Below is a small trained network, with its code and all its weights. Each question gives an input and a class and asks what happens when units are switched off, that is, made to give their printed mean instead of their output.

import numpy as np


def w(rows, s, z=0):
    codes = np.array(rows[::2]) - 128.0
    scale = np.full(codes.shape[1], s)
    scale[-1] = z or s
    return codes * scale


def norm(h):
    return h / np.sqrt((h * h).mean(-1, keepdims=True) + 1e-5)


def f(y):
    return np.maximum(y, 0)


def log_softmax(a):
    a = a - a.max(-1, keepdims=True)
    return a - np.log(np.exp(a).sum(-1, keepdims=True))


def net(x, mask):
    res = np.array(x, float).reshape(1, 4) / 4 @ E
    u = 0
    for l in range(2):
        y = f(norm(res) @ A[l][:, :-1].T + A[l][:, -1])
        res = res + np.where(mask[u : u + 10], y, B[l][:, -1]) @ B[l][:, :-1]
        u += 10
    return log_softmax(norm(res)[-1] @ U[:, :-1].T + U[:, -1])


A, B = {}, {}
E = w([
[115,2,108,147,141,100,210,158,58],'x0',
[128,142,183,66,136,56,35,150,97],'x1',
[234,63,60,105,123,123,140,121,142],'x2',
[100,131,131,151,187,111,148,77,101],'x3',
],0.011)
A[0] = w([
[114,93,151,123,91,58,123,191,96,223],'L0N0',
[18,123,174,115,170,186,181,92,229,3],'L0N1',
[73,227,161,44,136,77,78,122,116,108],'L0N2',
[136,49,83,163,151,85,166,60,48,112],'L0N3',
[106,198,123,120,134,160,161,163,69,176],'L0N4',
[201,105,160,60,132,166,82,163,146,168],'L0N5',
[133,136,95,169,214,99,172,135,29,91],'L0N6',
[51,132,175,192,173,117,154,141,122,39],'L0N7',
[254,120,68,105,78,122,114,114,158,64],'L0N8',
[100,96,137,145,189,42,149,90,65,226],'L0N9',
],0.0086,0.0063)
B[0] = w([
[152,201,195,118,111,116,142,206,59,226],'L0N0',
[152,121,65,84,147,165,132,237,194,178],'L0N1',
[118,161,236,159,74,176,33,9,85,245],'L0N2',
[99,165,96,84,160,51,158,64,133,227],'L0N3',
[114,84,160,156,98,217,95,93,125,191],'L0N4',
[131,176,80,81,129,99,168,142,167,225],'L0N5',
[165,111,83,160,200,73,152,89,175,193],'L0N6',
[156,62,123,124,163,145,186,2,128,174],'L0N7',
[181,112,51,74,193,146,171,11,185,223],'L0N8',
[155,130,107,92,161,38,188,164,88,254],'L0N9',
],0.0089,0.0074)
A[1] = w([
[204,141,101,90,132,68,128,153,52,172],'L1N0',
[126,204,106,116,104,110,37,101,205,77],'L1N1',
[118,99,118,251,72,87,107,146,164,2],'L1N2',
[81,138,145,149,119,197,117,88,141,151],'L1N3',
[46,66,140,139,232,105,209,85,69,134],'L1N4',
[210,78,73,113,116,43,113,82,196,130],'L1N5',
[122,63,78,163,205,100,149,127,83,113],'L1N6',
[144,170,178,87,145,120,118,180,77,188],'L1N7',
[83,133,28,196,115,184,178,144,161,103],'L1N8',
[44,92,160,184,71,91,165,121,83,83],'L1N9',
],0.011,0.0088)
B[1] = w([
[101,129,84,128,121,83,146,158,171,234],'L1N0',
[144,148,179,103,158,183,131,99,69,201],'L1N1',
[104,117,141,156,113,116,121,124,135,128],'L1N2',
[118,104,120,155,134,86,104,113,81,194],'L1N3',
[203,150,85,81,171,251,156,83,168,240],'L1N4',
[163,135,95,114,185,203,195,93,177,246],'L1N5',
[159,178,133,70,160,119,165,83,178,198],'L1N6',
[103,87,169,155,98,99,132,159,121,199],'L1N7',
[131,65,97,150,97,73,106,166,147,194],'L1N8',
[188,172,142,90,144,188,69,42,74,144],'L1N9',
],0.014,0.011)
U = w([
[73,65,62,217,88,149,104,168,164,3],'0',
[197,165,65,64,196,170,205,69,170,207],'1',
[118,151,216,155,93,161,56,76,38,214],'2',
[99,141,143,125,118,6,172,211,91,105],'3',
],0.016,0.0062)

Each question gives the input, the list of numbers given to net, and the class t.
The units are the neurons (one row each of A and B). Each row of codes is followed by its name. A weight is (code - 128) times the scale printed after its matrix; where a second scale follows, it is the last column's (A, B and U).
mask holds one flag per neuron, layer by layer. A switched-off neuron (its flag False) gives its mean, the last column of its row in B, instead of its output. The means were averaged over made-up inputs and are rounded, as every weight is.
A unit's drop is (log p(t) with every unit on - log p(t) with that unit switched off) / (log p(t) with every unit on - log p(t) with every unit switched off).
most important unit: the unit with the biggest drop
k most important neurons: the k neurons with the biggest drops, biggest first
top k neurons in layer l: the k neurons of layer l with the biggest drops, biggest first
drop of u: that unit's drop, to one decimal
input [6,0,-4,-8], class 3: most important unit -> L0N0
input [4,-6,-7,-8], class 0: 3 most important neurons -> [L0N2 L0N1 L1N8]
input [2,7,5,-3], class 3: 2 most important neurons -> [L0N0 L1N4]
input [-5,-7,-3,-7], class 0: 2 most important neurons -> [L0N2 L1N8]
input [-6,-6,0,1], class 0: 4 most important neurons -> [L0N2 L1N8 L1N4 L1N5]
input [-1,6,2,-2], class 2: top 2 neurons in layer 0 -> [L0N2 L0N9]
input [3,8,4,2], class 3: 2 most important neurons -> [L0N0 L1N7]
input [7,8,-8,-8], class 2: 2 most important neurons -> [L1N9 L0N2]
input [7,8,1,-1], class 3: top 2 neurons in layer 0 -> [L0N0 L0N8]
input [-1,4,0,6], class 2: drop of L1N5 -> 0.3
input [0,-6,-4,-7], class 0: drop of L0N3 -> 0.0
input [-2,-5,-2,-6], class 0: drop of L0N2 -> 0.1
